Each row comes from the steps of one path. Every step used is in the known rows, and no mark comes twice. Write the path behind each row, first mark first.
Known rows:
m-k-q-y: [-0.12 -2.76  0.92  0.62  0.28 -0.09 -1.66 -1.51  1.93 -0.04  0.36 -1.18
  2.06  1.42  0.51 -0.30  0.59  0.60 -1.31 -1.13  1.53  0.21  2.02  0.71
 -0.45 -2.82 -1.36  0.27]
g-y-k: [ 0.17 -1.39 -1.46 -0.91 -3.09  0.25 -0.03 -0.59 -3.91  2.85  1.27  2.05
 -2.54 -1.66  0.51  0.65 -2.87 -3.86  3.05 -0.85  2.46 -2.44  2.19 -1.80
 -0.31  1.56 -0.42 -1.20]
k-m: [-1.24 -1.42 -1.54  0.96  0.07  0.43  0.16 -1.21  0.88  3.23 -1.12  1.68
 -1.16  1.23  1.13 -1.27  0.61 -0.90 -1.22  2.17 -0.10  0.26 -0.85 -2.59
 -0.83  0.64  0.96 -1.57]
q-y-k-m: [-4.26 -1.48  1.36  0.57  1.50  1.55  0.11 -3.74  0.46  3.72 -1.66  1.72
  3.54 -1.91 -0.30 -0.68 -1.08 -2.92  2.22  2.72  0.27  0.07  1.86 -2.77
  2.18 -1.51 -0.12 -0.34]
g-b-m-q-y-k: [ 0.01  1.27  2.61 -1.46  0.35  2.12 -1.52 -1.20  0.76 -1.20  0.00 -0.92
  1.19 -1.66 -1.52  0.39 -0.04 -2.41  1.40 -1.20  2.72  1.78  1.99 -1.25
  0.13  1.90  1.51  0.12]
q-r-y-k-m: [-3.59 -1.05  0.31  2.06  1.74 -1.00  3.19 -1.45 -1.66  4.01 -1.23  1.66
  0.48 -1.38 -1.45 -1.78  0.04  0.78  1.59  2.38 -2.86 -1.06 -4.80 -1.51
  0.15 -1.99  0.94  1.72]
r-y-k-q: [-0.13 -0.91 -0.60 -0.32 -0.81  0.15  1.85 -0.60 -0.87  1.15  1.87  1.08
 -0.50 -0.68  0.12  0.08 -0.68 -0.89  0.58  1.45  1.02 -0.85 -3.54  0.54
 -1.02 -0.04 -2.38  1.56]
g-b-m-k: [ 4.33 -2.04  0.87  0.57  0.38 -0.11 -1.84 -0.04 -0.17  0.77  2.54 -1.07
 -2.45  1.88  0.12 -0.13  0.20  0.71 -1.70 -2.97  2.76  2.48  0.24 -1.48
 -4.02  1.06  1.23 -0.51]
r-b: [ 0.84 -0.02 -1.60  0.56  0.25 -1.69  0.97  0.18 -0.21 -0.43 -0.61  1.13
 -2.97  0.11  1.11  0.02 -1.97  0.07 -0.96  2.06  0.82  0.69 -0.27 -2.82
  2.63  1.30 -3.43 -0.42]
g-b: [ 3.15 -0.73 -0.73  2.04 -0.82  0.28 -2.15 -0.09  0.50  3.28  0.38  0.67
 -4.04  1.26 -0.03 -0.04  0.32 -1.55 -1.76  0.81  3.60  0.67 -1.30 -3.71
 -0.92  3.04  1.23 -1.39]
m-k-q-r-y: [ 0.45 -1.99 -0.10  2.04  0.36 -2.78  1.44  0.56 -0.22  0.61  0.88 -1.24
 -1.19  2.16 -0.76 -1.43  1.81  4.15 -1.88 -2.00 -1.54 -0.84 -4.61  1.88
 -2.54 -3.64  0.17  2.25]
m-q: [-0.44  0.43 -2.15 -1.15 -0.44 -1.20  0.22  0.59  1.57 -0.62 -1.24 -0.73
 -1.50  0.66  0.25 -0.15  1.35 -0.73 -2.33  1.39  0.71  0.93 -1.09 -1.72
 -1.36  3.03  0.74 -1.88]
y-k-m-q: [-3.57 -0.06 -1.07 -1.82  1.12  1.61  1.62 -1.44  1.92 -0.66 -2.31  0.44
  2.88 -0.67 -0.95  0.35  0.69 -2.40  0.13  4.12 -1.57  0.95 -0.65 -0.58
 -2.83  1.98  4.20  0.00]
g-y: [ 1.64 -1.12 -2.43  0.07 -3.79 -0.72 -1.25  0.67 -3.14  3.39  0.52  1.65
 -4.67  1.03  1.64 -0.66 -1.29 -1.59  0.92 -2.33  2.75 -2.20  1.16 -2.28
  0.26  1.29 -1.30 -2.15]
q-r: [-0.88 -0.01 -0.85  1.90 -0.71 -2.09  0.43  0.64 -1.08  2.35 -0.34  0.36
 -3.63 -1.14 -0.14 -0.63  0.81  0.19 -1.24  0.10 -0.42 -1.74 -1.84 -2.55
  0.98  1.26  0.93 -2.55]
y-k-q: [-0.37 -0.65 -0.76 -0.98 -1.67  1.55  0.48 -0.69  0.31 -0.77  1.66  0.79
  0.20 -2.06  0.21  1.83 -0.38 -3.36  0.37  2.08  1.53 -1.67 -0.10  0.24
 -1.86  2.35  0.96 -0.79]
b-m-q-y-k: [-2.59  1.03  1.84 -3.20  0.39  0.28  0.23 -1.09  0.09 -2.15 -0.10 -0.87
  1.99 -2.85 -0.24 -0.02 -0.70 -2.24  1.78 -1.28  1.04  1.15  2.79 -0.84
  1.16  1.02 -1.31 -1.36]
b-g-r-y-k: [ 0.93 -1.03 -0.65  1.21  2.66 -1.21 -0.55  1.07 -2.13  7.11  2.80  0.36
  2.32  0.81  0.59  0.30 -1.32 -0.27  0.50  1.95  2.21  2.27 -1.96 -1.65
  0.45  0.79 -3.26  0.02]
g-y-k-m-q-r-b: [-3.03  0.96 -0.85 -0.43 -0.95  0.65  2.74 -0.10 -1.23 -2.30 -3.75  1.27
  0.69 -0.74 -1.83 -0.25 -0.99  0.18  2.98  1.27 -3.93 -1.85  0.19  1.23
  0.68 -1.11  4.54  3.10]
g-r-m-q-y: [-1.38  2.86  0.18 -0.25  0.58  1.96 -4.71 -0.15  2.07  2.84 -1.47  0.05
  0.81  1.81 -0.03  0.00  2.01 -1.25 -1.60  0.67 -1.24  0.00  0.37 -1.53
  3.69 -0.44 -0.08  0.83]
b-m-k: [ 1.74 -1.86 -0.01 -1.12  0.28 -1.42 -0.27 -0.11 -0.66 -0.34  2.30 -0.91
 -1.61  0.80  1.33 -0.36 -0.43  0.82 -1.47 -3.09  1.24  1.93  1.41 -0.92
 -3.05  0.56 -0.93 -1.93]
b-m-k-q: [ 2.31 -1.75 -0.21 -1.56 -1.23  0.18 -0.56  0.11  0.64 -2.90  2.83 -1.34
 -0.86  1.17  1.71  0.18  0.86  1.16 -1.82 -3.31  1.08  0.64  1.04  1.98
 -4.10  0.05  0.23 -0.84]
g-r-b-m-k: [ 3.10 -0.78 -0.60 -0.32  1.58 -1.20 -1.79  0.94  0.12 -0.91  3.08 -0.36
 -0.75  2.41  2.25  1.11 -1.96  2.19 -2.49 -2.05 -0.04  2.89  2.52 -1.24
  0.08 -0.20 -1.29  2.30]
m-k: [ 0.71 -2.89 -1.29  0.34  1.20 -1.81 -0.34 -0.84  0.07  1.44  0.83 -0.74
 -0.74  1.36  0.51 -0.02 -0.15  0.30 -1.86  0.27  1.13  1.30  0.52 -1.92
 -2.73  0.28 -0.40 -0.97]
r-b-m-k-q: [ 2.86 -0.81 -0.05 -1.38 -0.25 -0.38  0.66  0.62  0.93 -5.49  2.24 -0.86
 -0.71  1.32  1.55  0.57 -1.09  2.37 -1.43 -2.16  0.00  1.60  1.26  2.41
 -1.52 -0.67 -1.50  1.79]

Write each row's path:
[-2.15 -0.15 -1.95 -0.71  0.26  0.79  0.53 -0.35  2.71  0.07 -2.86  0.21
  0.42  1.89  0.46 -1.21  2.34 -0.23 -2.25  2.65 -1.34  1.08 -1.51 -0.82
 -2.15  1.37  3.28 -1.06]
k-m-q
[-0.05  1.06  0.77  1.46  0.89 -0.48  2.92  1.22 -0.39 -1.70 -0.53 -0.37
  2.61 -2.61 -1.25  1.23 -0.84  0.60  1.73  2.47 -0.28 -0.57 -0.52  2.95
  1.33  0.09 -0.45 -0.51]
y-k-q-r-b-g
[-2.78  1.67 -1.01  1.14  1.56 -1.00  2.66  0.54  2.49 -2.76 -4.74  0.05
  0.28  0.91 -1.14 -1.20  1.72  2.58 -1.75  3.12 -4.39  0.29 -2.17 -0.09
  0.99 -0.50  3.19  1.31]
k-m-q-r-b
[ 0.77 -1.50  1.91 -1.11 -0.47  0.29 -1.42 -1.02  1.15 -1.76  1.96 -1.52
  0.95  0.80  1.35 -0.60  0.43  1.14 -0.65 -3.97  1.53  0.75  3.03  1.51
 -0.86 -2.48 -1.98 -0.44]
b-m-k-q-y
[-1.61  2.76  1.72 -0.65  3.07  2.37 -3.28 -0.24  1.11  3.75 -1.19 -0.83
  6.34 -0.34 -1.03  1.23  0.77 -2.16  1.42  2.56 -0.04  1.21  1.54  0.43
  2.86  0.05 -0.57 -0.67]
b-g-r-m-q-y-k
[ 2.10 -0.37  1.39 -0.33  0.85  0.67 -3.21  0.12  1.76 -2.41  2.63 -0.58
  1.24  2.32  2.06  0.78 -1.11  2.64 -1.78 -3.47  0.34  1.72  4.36  1.42
  2.31 -3.08 -2.12  3.40]
g-r-b-m-k-q-y
[ 1.80 -0.75 -0.45 -0.31 -0.45 -0.78  1.47  0.70 -4.22  1.73 -0.02  1.20
  0.74 -0.95  0.21  0.52 -4.24 -1.27  4.37  0.97  3.08 -0.01  2.86  0.14
  1.92  0.67 -3.61 -0.83]
r-b-g-y-k
[ 3.28 -1.60  2.86  0.60 -0.56  1.81 -3.46 -0.78  1.73 -1.19  2.09 -1.48
  0.29  1.90  0.02 -0.50  1.06  0.98 -0.88 -4.36  3.15  1.46  2.37  0.96
 -1.92 -1.91  0.63  0.73]
g-b-m-k-q-y
[-3.16 -0.60 -1.08 -1.26  2.06 -0.12  2.84 -1.34  0.90  1.22 -2.15  0.60
  2.54  0.73 -0.89 -1.25  0.74 -0.12  0.25  3.55 -1.79  1.53 -3.94 -0.36
 -1.97 -0.18  0.93  2.18]
r-y-k-m-q
[-1.62  1.23 -0.36  1.56  3.07 -1.43  3.02  1.72  1.93 -1.35 -4.83 -1.06
  3.30  1.48 -1.02 -1.44  1.92  3.54 -1.07  3.39 -3.21  2.01 -1.84  1.67
  0.74 -0.46  1.84 -0.44]
k-m-q-r-b-g
[-3.68 -0.14  0.09 -0.04  1.03  0.70 -0.60 -1.69  3.08  0.84 -3.93 -0.06
  2.62  1.64  0.11 -1.90  2.05 -0.16 -1.02  2.00 -0.46  1.08  0.33 -1.46
  1.02 -1.09  0.72 -0.24]
k-m-q-y
[-3.60  0.07  0.78 -1.72  0.97 -0.08  0.06 -1.74  0.91 -0.34 -1.70 -0.62
  2.96 -2.30 -1.21  0.42 -0.30 -2.62  1.14  1.94  1.20  0.42  1.77 -1.78
  1.53  0.98 -0.49 -0.51]
m-q-y-k
[-0.56  1.73  0.52  0.37 -4.30  2.74 -0.57  0.19 -3.32  0.66  0.27  1.89
 -2.43 -2.55 -1.54  0.89  0.20 -2.64  3.97 -1.68 -2.28 -6.32 -1.41  2.85
  0.53 -0.89  2.58  0.41]
g-y-k-q-r-m
[-0.26  2.88  0.90  0.46  2.36  1.06 -4.28  0.92  1.77  4.36 -1.62 -1.16
  3.51  2.13 -0.09 -0.23  2.37 -0.17 -0.92  1.04  0.22  1.46  0.77 -0.08
  3.46 -0.56 -1.85 -1.25]
b-g-r-m-q-y
[ 0.44  1.16 -0.56  1.82 -1.35 -0.83  1.34  1.16  0.74 -2.70 -0.94  0.48
 -2.99 -0.47 -0.12  0.19  0.04  1.76 -1.42  0.91 -1.65 -2.09 -1.94  0.82
  2.27 -0.16 -0.14  0.74]
k-q-r-b
[ 0.35 -0.48 -0.07  0.73 -3.16  0.59  1.00  1.67 -3.39  1.94  0.76  0.22
  0.83 -1.72 -0.75  0.41 -0.24 -1.12  3.55 -1.72  1.60 -3.58  0.84  3.40
 -1.18  0.29  1.33 -2.61]
b-g-y-k-q-r
[ 3.12 -1.40 -0.08  1.74 -0.91 -1.54  0.99  2.20 -1.91 -1.21 -0.26 -1.23
  0.41  2.31 -0.22 -0.42 -0.31  4.02  0.88 -2.46 -0.09 -1.00  1.40  4.52
 -0.71 -2.99 -0.41  0.59]
m-k-q-r-b-g-y
[-2.57 -0.94  1.28 -0.02  0.74 -0.02 -0.41 -2.44 -0.92  2.53 -0.15  0.97
  1.33 -3.03 -0.26  0.23 -2.06 -3.35  2.20  1.48  2.08 -0.50  2.48 -3.53
  2.89  0.17 -2.23 -1.20]
q-y-k
[-0.80 -0.43  0.36  0.68 -1.58  0.60 -1.79 -0.90  1.61  0.77 -0.08  0.34
 -0.60  0.22  1.12 -0.62  0.39 -1.14 -0.68 -0.48  2.41 -1.36  1.19 -0.51
  2.04 -0.53 -2.58 -1.03]
k-q-y
[-4.14  1.56 -0.16  0.11  2.17  0.08  3.75 -0.64  1.54 -3.23 -4.18  0.33
  2.53 -1.74 -2.25  0.37  0.09  0.52  0.65  4.45 -4.66  0.15 -1.59  0.27
  0.44 -0.03  4.41  2.27]
y-k-m-q-r-b
[ 0.49  1.72  1.02  0.88 -2.94  2.39 -0.04  1.20 -3.63  2.33  0.07  0.70
  0.90 -2.11 -1.66  0.51  0.52 -1.71  4.59 -1.34 -0.84 -4.42 -1.10  4.64
  0.02 -0.84  1.18 -1.63]
b-g-y-k-q-r-m
[ 2.31 -1.29 -0.11 -1.02  1.27 -2.20  1.36 -0.06 -0.38 -2.89  1.51 -0.75
 -1.30  0.90  1.22 -0.17 -2.18  2.23 -1.08 -1.82  0.26  2.59  1.68 -0.70
 -0.56 -0.46 -3.03  0.93]
r-b-m-k
[-1.20 -0.31 -0.86 -0.12  3.94  0.46  0.35  0.76  0.98  4.75 -0.57 -0.29
  6.03  2.63 -0.09 -0.56  1.30  0.68 -0.32  3.69 -0.72  3.41 -2.95  0.74
 -1.75  0.04  1.39  1.78]
b-g-r-y-k-m-q
[-3.60  2.42  1.57 -1.63  1.28  1.86 -0.75 -2.23  0.88  0.10 -2.28  0.01
  2.88 -2.37 -2.07  0.66  0.52 -3.32  2.51  2.36 -1.24 -0.49  0.27 -0.70
  2.76 -0.35 -0.80  0.19]
r-m-q-y-k
[ 2.03  0.98 -0.80 -0.80 -0.22 -1.35  1.06  0.75 -1.06 -2.24  1.04  0.80
 -3.86 -0.42  1.93 -0.41 -2.42  0.77 -0.43 -0.92  0.93  1.19  0.55 -1.91
  2.21  1.50 -4.08 -0.98]
r-b-m
[ 0.93  1.76  0.20  0.79 -0.49 -2.27  1.95  1.30 -1.65 -2.48  0.25  0.46
 -4.25 -1.70  0.59 -0.73 -1.09  2.18 -0.45 -1.90 -1.41 -0.29 -0.58 -1.43
  3.07  0.42 -1.84 -1.04]
q-r-b-m
[ 4.12 -1.14  1.90  2.27 -0.37 -0.81 -0.19  1.34 -0.16 -0.35  2.26 -1.63
 -2.87  2.47 -0.99 -1.60  2.25  4.53 -1.61 -5.23 -0.03  0.48 -4.44  2.25
 -3.69 -2.52  1.70  3.04]
g-b-m-k-q-r-y
[-1.81  1.66  0.87 -1.41  0.44 -2.23  3.51  1.01 -1.85 -1.58  0.19 -0.98
 -0.97 -2.46 -1.53 -1.03  0.61  1.50  1.04 -1.70 -2.03  0.05 -4.06  0.45
 -0.55  0.21  0.10  0.94]
b-m-q-r-y-k
[ 1.70  1.41  1.83 -0.59 -0.54  1.05 -2.45  0.12  1.74 -0.72 -0.62 -1.31
 -1.34  0.73 -0.29 -1.11  1.31 -0.38 -0.98 -2.48  2.86  2.06  0.89 -1.51
  0.55  1.28  0.10 -0.77]
g-b-m-q-y
[ 2.41 -0.65 -1.69  1.45  0.94 -0.69 -2.75  1.86 -0.09  6.02  1.86  0.08
  0.61  1.99  1.84  0.24  0.28 -0.35 -2.20  0.98  2.89  1.91  0.95 -2.14
  0.30  2.58 -1.31 -3.19]
b-g-r
[ 0.60 -0.16  1.42  1.01  0.75  2.44 -5.70 -1.21  2.24  2.55  1.35 -0.17
  2.20  2.37  0.51  0.78  1.93 -0.05 -1.45 -1.04 -0.86 -0.74  1.55  1.19
  1.21 -3.53  0.23  2.46]
g-r-m-k-q-y
[ 1.35 -0.59 -0.19 -0.16 -0.36  1.49 -1.56 -0.65  1.50 -0.63  0.68 -0.31
  0.02  1.52 -0.03  0.56  1.77  0.03 -1.54  0.27 -1.12 -0.98 -1.44  2.21
 -2.71 -1.33  0.56  0.41]
r-m-k-q
[ 1.32 -2.46 -1.28 -0.15 -0.56 -0.23 -0.70 -0.15  1.64 -1.02  1.28 -0.91
 -0.01  1.74  0.78  0.36  0.98  0.55 -2.25 -0.36  1.01  0.35  0.16  1.15
 -3.88  0.21  0.89 -0.18]
m-k-q
[ 2.06 -0.11 -0.86  1.09  1.70 -2.15  1.55  1.45 -0.35  1.26 -0.73 -0.10
  0.20  0.68  1.01 -0.33 -1.62  0.99 -0.31  2.50  2.33  2.56  0.38 -1.26
  2.22  1.24 -5.04 -2.07]
r-b-g
[-0.23  2.02  1.10 -0.58 -1.31  0.39  2.45  0.84 -1.00 -5.50  1.57  0.56
 -1.57 -3.74 -0.29  1.37 -1.23  0.26  1.44 -0.98 -2.00 -1.69 -0.09  2.08
  1.13  0.48  0.25  0.74]
y-k-q-r-b-m
[ 1.05 -1.56 -0.73 -0.34 -1.58 -0.30  0.22  0.56 -4.39  4.33  1.02  0.74
  1.02 -1.17  0.29  0.16 -2.61 -2.78  3.89 -0.38  3.90 -0.74  2.43 -0.18
 -0.51  1.70 -1.85 -3.28]
b-g-y-k
[-0.56 -0.06  0.79  1.93  1.22 -1.09 -0.43 -0.57 -0.74  1.69 -0.68 -0.49
 -1.47 -0.22 -1.76 -0.33  1.61  1.22 -0.65 -0.43 -3.54 -1.35 -2.43 -0.35
 -0.91 -1.82  1.41 -0.35]
q-r-m-k
[-4.87  0.79 -0.25 -0.06  1.08  0.71  2.22 -0.89  1.48 -0.73 -3.16 -0.08
  2.69 -1.79 -2.21  0.00  2.03 -0.93  0.26  3.15 -3.77 -0.90 -1.72 -0.19
 -2.00  0.86  6.38 -0.08]
y-k-m-q-r
[ 1.92  2.57 -1.56 -1.93 -0.11 -0.21 -1.36  2.38  1.37 -3.14  0.92 -0.13
 -1.84  1.91  1.85  0.92 -0.44  1.19 -2.88 -0.68 -0.50  2.32  1.16 -0.87
  1.47  2.62 -0.19  1.32]
g-r-b-m-q
[-0.21 -0.44  2.01  0.35  0.38  1.77 -2.68 -2.18  1.68  0.38 -0.57 -0.55
  1.59  1.16 -0.40 -0.28  1.76  0.10 -0.29 -0.68 -0.74 -0.82  0.49  1.67
  0.80 -4.04 -1.65  0.89]
r-m-k-q-y
[ 1.04  2.22 -1.02 -2.46 -0.15 -1.23  1.57  1.48  0.92 -5.17 -0.86 -0.69
 -2.22  0.29  1.03 -0.07 -0.62  1.33 -1.24 -0.41 -0.20  2.01  0.02 -0.32
  0.81  2.12 -1.90 -0.01]
r-b-m-q
[ 1.12 -0.43  0.87  0.73  1.38 -3.08  2.11  0.56 -1.17 -3.39  0.65 -1.00
 -1.85 -0.43  0.05 -0.30 -1.18  3.73 -0.75 -2.71 -2.16  1.18  0.44 -0.38
  0.19 -1.50 -0.96  0.68]
q-r-b-m-k
[ 0.66 -0.88 -1.39 -1.30 -4.68  2.29 -0.56 -0.12 -2.45  0.60  1.96  1.77
 -1.97 -1.19  0.60  1.19 -1.63 -3.49  2.78 -1.16  2.18 -3.67  1.55  1.25
 -1.62  1.39  0.72 -0.28]
g-y-k-q
[-1.53  0.28  0.12  0.69 -1.38  0.67  1.14  0.08 -0.30 -0.68  0.87  0.57
 -0.79 -3.26 -1.14  1.19  0.79 -1.64  0.65  1.16 -0.78 -3.10 -1.22  0.80
 -0.99  1.33  3.19 -0.80]
y-k-q-r
[-0.51  2.41 -1.07 -1.31 -0.28  0.38 -0.69  0.01  1.45 -0.48 -2.23  0.01
 -1.63  0.48 -0.62 -0.16  2.23 -1.20 -1.19  1.57 -1.67 -0.41 -2.83 -0.52
 -0.43  1.77  0.45 -1.27]
r-m-q
[ 0.90  1.48  0.67 -0.94 -4.30  1.13  1.75  1.45 -3.83 -4.37  1.72  1.46
 -3.30 -2.69  0.13  0.98 -2.53 -0.14  3.70 -4.14 -0.99 -3.85  1.55  3.24
  1.32 -0.39  0.35  1.25]
g-y-k-q-r-b-m
[ 3.77 -0.34 -0.50 -0.76 -0.01  0.62 -2.24  1.60  1.34 -3.37  3.79 -0.59
 -0.41  2.89  2.53  1.53 -0.92  2.53 -3.18 -2.56 -0.26  1.75  2.27  1.89
 -1.14 -0.48 -0.02  3.04]
g-r-b-m-k-q
[-1.15  1.21  0.22  0.77 -0.59  0.41  2.44  0.17 -0.08 -3.60  0.00  0.73
 -0.66 -3.34 -1.20  1.81 -1.20 -0.42  0.99  2.24 -1.95 -2.19 -1.04  1.34
  1.49  0.27  1.01  1.52]
y-k-q-r-b
